Below is a small trained network, with its code and all its weights. Each question gives an input and a target symbol and asks what happens when units are switched off, that is, made to give their printed mean instead of their output.

import numpy as np


def w(rows, s, z=0):
    codes = np.array(rows[::2]) - 128.0
    scale = np.full(codes.shape[1], s)
    scale[-1] = z or s
    return codes * scale


def f(y):
    return y / 2 * (1 + np.tanh(0.7978845608 * (y + 0.044715 * y**3)))


def softmax(a):
    e = np.exp(a - a.max(-1, keepdims=True))
    return e / e.sum(-1, keepdims=True)


def log_softmax(a):
    a = a - a.max(-1, keepdims=True)
    return a - np.log(np.exp(a).sum(-1, keepdims=True))


def net(x, mask):
    ids = ['ΔΨαημφ'.index(c) for c in x.split()]
    T = len(ids)
    res = E[ids] + P[:T]
    u = 0
    for l in range(2):
        r = res
        for j in range(3):
            rows = slice(2 * j, 2 * j + 2)
            q, k, v = (r @ M[l][rows].T for M in (Q, K, V))
            z = softmax(np.where(np.tri(T) > 0, q @ k.T / 2**0.5, -1e9)) @ v
            o = O[l][rows]
            res = res + np.where(mask[u + j], z, o[:, -1]) @ o[:, :-1]
        u += 3
        y = f(res @ A[l][:, :-1].T + A[l][:, -1])
        res = res + np.where(mask[u : u + 8], y, B[l][:, -1]) @ B[l][:, :-1]
        u += 8
    return log_softmax(res[-1] @ U[:, :-1].T + U[:, -1])


Q, K, V, O, A, B = {}, {}, {}, {}, {}, {}
E = w([
[200,100,130,129,45,135,18,11,71,215],'Δ',
[172,138,97,175,189,209,168,156,246,12],'Ψ',
[53,170,232,128,195,58,171,45,169,162],'α',
[2,139,71,107,30,108,30,214,100,75],'η',
[246,46,113,43,141,41,152,218,78,136],'μ',
[155,162,68,234,92,223,201,209,79,217],'φ',
],0.0047)
P = w([
[107,118,82,94,153,129,181,121,104,144],'0',
[165,221,158,109,88,122,171,162,111,110],'1',
[129,77,188,166,165,136,43,130,157,105],'2',
[86,62,55,108,174,159,159,104,106,160],'3',
[128,103,171,194,102,110,51,124,158,113],'4',
[195,240,195,135,66,91,134,167,111,83],'5',
[113,84,142,166,128,131,89,110,153,132],'6',
[63,2,35,108,189,164,155,105,115,175],'7',
[128,137,145,169,94,123,82,122,150,113],'8',
[232,247,208,137,51,90,126,149,110,78],'9',
[117,110,112,135,135,130,132,124,137,149],'10',
],0.0075)
Q[0] = w([
[64,3,41,107,215,170,139,83,133,162],'L0H1',
[135,64,163,144,173,146,68,156,137,121],'L0H1',
[64,2,28,141,190,185,130,96,121,202],'L0H2',
[155,56,189,199,120,109,53,121,169,162],'L0H2',
[56,22,72,114,196,150,122,132,133,153],'L0H3',
[72,51,108,66,198,90,145,99,126,128],'L0H3',
],0.0088)
K[0] = w([
[199,254,208,142,72,82,124,162,116,83],'L0H1',
[141,117,186,194,130,126,66,150,159,92],'L0H1',
[212,254,211,152,55,88,122,157,120,76],'L0H2',
[157,93,149,189,59,120,60,94,120,163],'L0H2',
[190,224,192,133,71,77,100,162,124,75],'L0H3',
[167,243,155,140,84,117,161,169,99,109],'L0H3',
],0.0099)
V[0] = w([
[213,154,185,164,196,146,195,99,231,56],'L0H1',
[105,158,109,157,51,160,99,59,40,211],'L0H1',
[100,69,137,5,156,40,77,117,155,46],'L0H2',
[174,105,180,121,52,80,8,31,82,154],'L0H2',
[99,170,174,50,94,28,104,193,130,44],'L0H3',
[63,113,145,69,158,116,96,1,177,90],'L0H3',
],0.0054)
O[0] = w([
[124,38,74,163,4,92,215,42,199,131,52],'L0H1',
[93,150,172,14,193,250,117,186,97,174,127],'L0H1',
[143,177,105,174,169,49,125,41,33,2,88],'L0H2',
[87,48,188,38,156,209,84,44,53,44,98],'L0H2',
[100,108,27,169,220,77,99,86,58,107,114],'L0H3',
[140,240,82,37,67,126,186,57,96,45,3],'L0H3',
],0.0044,0.00062)
A[0] = w([
[176,221,198,179,89,54,137,137,135,109,211],'L0N1',
[110,173,91,76,135,244,214,210,69,100,182],'L0N2',
[77,166,187,4,222,139,204,126,74,169,224],'L0N3',
[198,105,64,71,103,61,221,135,20,183,234],'L0N4',
[154,168,3,141,20,206,207,141,35,147,243],'L0N5',
[64,103,151,176,144,60,97,127,185,49,251],'L0N6',
[173,147,194,131,77,161,101,158,141,146,243],'L0N7',
[221,161,94,88,87,143,177,128,7,134,251],'L0N8',
],0.0047,0.002)
B[0] = w([
[157,222,190,139,125,70,120,151,157,115,252],'L0N1',
[101,89,186,46,169,192,93,137,116,58,170],'L0N2',
[88,157,170,74,187,183,197,90,12,189,185],'L0N3',
[194,111,49,37,170,49,203,103,159,131,202],'L0N4',
[92,67,136,89,183,44,106,113,242,2,204],'L0N5',
[97,134,108,238,80,109,90,62,121,89,212],'L0N6',
[156,147,201,105,115,138,77,173,167,130,226],'L0N7',
[184,161,150,50,194,77,121,143,167,79,208],'L0N8',
],0.0043,0.0026)
Q[1] = w([
[177,227,197,109,90,107,119,206,137,117],'L1H1',
[117,91,206,202,161,150,73,57,205,85],'L1H1',
[81,89,30,112,151,147,186,93,86,199],'L1H2',
[170,254,160,85,68,95,150,133,122,106],'L1H2',
[80,104,82,103,142,131,181,124,131,124],'L1H3',
[116,139,113,108,94,149,150,158,154,117],'L1H3',
],0.0074)
K[1] = w([
[64,15,38,141,182,151,157,91,113,173],'L1H1',
[164,107,105,144,38,108,127,115,254,62],'L1H1',
[208,232,171,72,131,109,181,171,150,98],'L1H2',
[97,43,5,97,195,159,216,115,117,180],'L1H2',
[108,79,103,163,124,117,93,115,120,154],'L1H3',
[146,114,115,165,129,158,123,159,167,137],'L1H3',
],0.0075)
V[1] = w([
[99,105,110,37,102,63,146,160,93,163],'L1H1',
[187,119,103,85,132,180,75,166,150,41],'L1H1',
[254,74,113,65,161,79,148,135,106,183],'L1H2',
[112,166,201,131,155,96,181,52,91,218],'L1H2',
[99,109,164,72,162,189,108,148,100,188],'L1H3',
[86,137,95,80,190,107,149,71,81,80],'L1H3',
],0.0046)
O[1] = w([
[146,102,151,171,191,115,84,189,42,130,203],'L1H1',
[210,185,72,138,49,173,188,142,96,128,166],'L1H1',
[211,3,225,185,85,114,152,154,54,100,247],'L1H2',
[57,39,226,85,198,84,106,90,193,112,168],'L1H2',
[148,138,93,172,121,68,163,119,147,97,86],'L1H3',
[166,131,135,157,107,149,176,183,171,185,190],'L1H3',
],0.0057,0.0015)
A[1] = w([
[59,144,122,139,85,134,12,54,99,132,153],'L1N1',
[148,122,160,118,100,204,118,192,186,245,249],'L1N2',
[64,114,161,88,210,29,121,44,222,70,192],'L1N3',
[93,79,215,46,183,254,74,121,28,76,149],'L1N4',
[53,175,125,178,115,185,77,175,173,149,216],'L1N5',
[164,223,76,114,252,155,152,116,58,146,238],'L1N6',
[177,165,78,43,171,125,201,143,146,128,134],'L1N7',
[163,164,33,182,53,73,189,97,189,97,222],'L1N8',
],0.0042,0.0012)
B[1] = w([
[85,171,112,20,166,170,72,83,90,76,159],'L1N1',
[73,116,168,77,137,196,131,205,215,225,197],'L1N2',
[59,101,173,112,191,55,101,70,216,101,252],'L1N3',
[197,128,155,48,3,219,225,28,119,77,223],'L1N4',
[54,208,62,91,162,145,109,160,159,186,178],'L1N5',
[59,239,10,80,175,160,27,146,25,80,177],'L1N6',
[57,194,83,53,128,164,95,97,176,123,162],'L1N7',
[174,202,41,150,53,131,204,65,128,98,194],'L1N8',
],0.004,0.002)
U = w([
[147,107,169,50,66,222,156,54,80,90,2],'Δ',
[158,172,67,156,43,119,221,80,184,107,143],'Ψ',
[78,105,166,104,210,56,99,74,214,97,127],'α',
[85,211,43,116,182,141,41,154,49,106,199],'η',
[192,53,157,245,127,63,136,166,23,84,205],'μ',
[115,116,159,128,131,178,130,231,189,255,86],'φ',
],0.0043,0.00059)

Each question gives the input, a string of symbols that net reads in full, and the target symbol t.
The units are the heads (2 rows each of Q, K, V and O) and the neurons (one row each of A and B). Each row of codes is followed by its name. A weight is (code - 128) times the scale printed after its matrix; where a second scale follows, it is the last column's (O, A, B and U).
mask holds one flag per unit, layer by layer, with each layer's heads first. A switched-off unit (its flag False) gives its mean, the last column of its rows in O or B, instead of its output. The means were averaged over made-up inputs and are rounded, as every weight is.
A unit's drop is (log p(t) with every unit on - log p(t) with that unit switched off) / (log p(t) with every unit on - log p(t) with every unit switched off).
The circuit of an input: a set's keep is (log p(t) with only the set's units on - log p(t) with every unit switched off) / (log p(t) with every unit on - log p(t) with every unit switched off). Starting from the 12 units with the biggest drops (on a tie, the unit counted first), units are removed one at a time, each time the one whose removal leaves the highest keep (on an exact tie, the one counted first), for as long as the keep stays at least 0.8.
circuit, biggest first: the units of the circuit, biggest drop first
unit that matters most: the unit with the biggest drop
top k neurons: the k neurons with the biggest drops, biggest first
top k neurons in layer l: the k neurons of layer l with the biggest drops, biggest first
which heads matter: for each layer, one digit per head in row order, 1 if its drop is at least 0.15 and else 0, layers parted by /
input α Δ η μ Ψ Δ μ η, target Δ: circuit, biggest first	L0H2, L1N4, L0H1
input μ α η α μ μ Δ Δ μ α, target Δ: which heads matter	111 / 000
input α φ η φ Δ Δ α φ, target Δ: circuit, biggest first	L0H2, L1N4, L0H1, L0N2
input Δ μ α η α φ α μ, target φ: circuit, biggest first	L0H2, L0H3, L1N2
input Ψ φ α μ α Δ Δ Ψ, target Δ: circuit, biggest first	L0H2, L1N4, L0H1, L0N2
input μ η α Ψ α μ Δ μ, target μ: which heads matter	001 / 010
input η η φ Δ φ α, target Δ: circuit, biggest first	L0H1, L1N4, L0H2, L0N3
input Δ η μ Δ α μ Ψ φ φ Ψ, target φ: which heads matter	011 / 000
input Δ α η φ μ Δ, target φ: circuit, biggest first	L0H2, L0H3, L1N2, L0H1
input α Δ η φ Ψ α, target φ: circuit, biggest first	L0H2, L0H3, L1N2, L0H1
input α α Ψ Δ Ψ Δ Ψ Δ φ Ψ, target Δ: top 2 neurons	L1N4, L0N2
input α α Ψ α μ φ, target α: which heads matter	000 / 110
input Δ Ψ φ μ Ψ φ φ φ φ, target φ: circuit, biggest first	L0H2, L0H3, L1N2
input Δ Δ α μ Ψ, target Ψ: which heads matter	100 / 101
input φ η α Δ α α φ Δ, target α: top 2 neurons in layer 0	L0N3, L0N5
input η Ψ α Δ Ψ μ μ α, target μ: unit that matters most	L0H3
input η φ μ η μ η, target η: which heads matter	100 / 010
input μ Δ η α μ φ, target α: top 2 neurons in layer 0	L0N5, L0N3
input α μ Ψ α μ μ Ψ α α Ψ, target α: unit that matters most	L1H1
input η μ μ Ψ, target μ: which heads matter	001 / 010
input φ μ α Δ α Ψ μ α, target Ψ: which heads matter	100 / 100
input η φ Ψ Δ φ η α η Δ η α, target η: which heads matter	001 / 010
input α Ψ μ φ α μ Ψ Ψ α μ, target Ψ: which heads matter	110 / 010
input Δ μ α φ Ψ Δ Ψ μ, target Δ: which heads matter	110 / 000
input φ α φ μ η α α Δ μ μ, target Δ: unit that matters most	L0H1
input φ φ Δ α, target φ: top 2 neurons	L1N2, L0N5
input η α α Δ μ μ Δ η α φ, target η: unit that matters most	L0H1
input μ φ φ α φ Ψ α μ, target Ψ: top 2 neurons	L1N8, L0N4
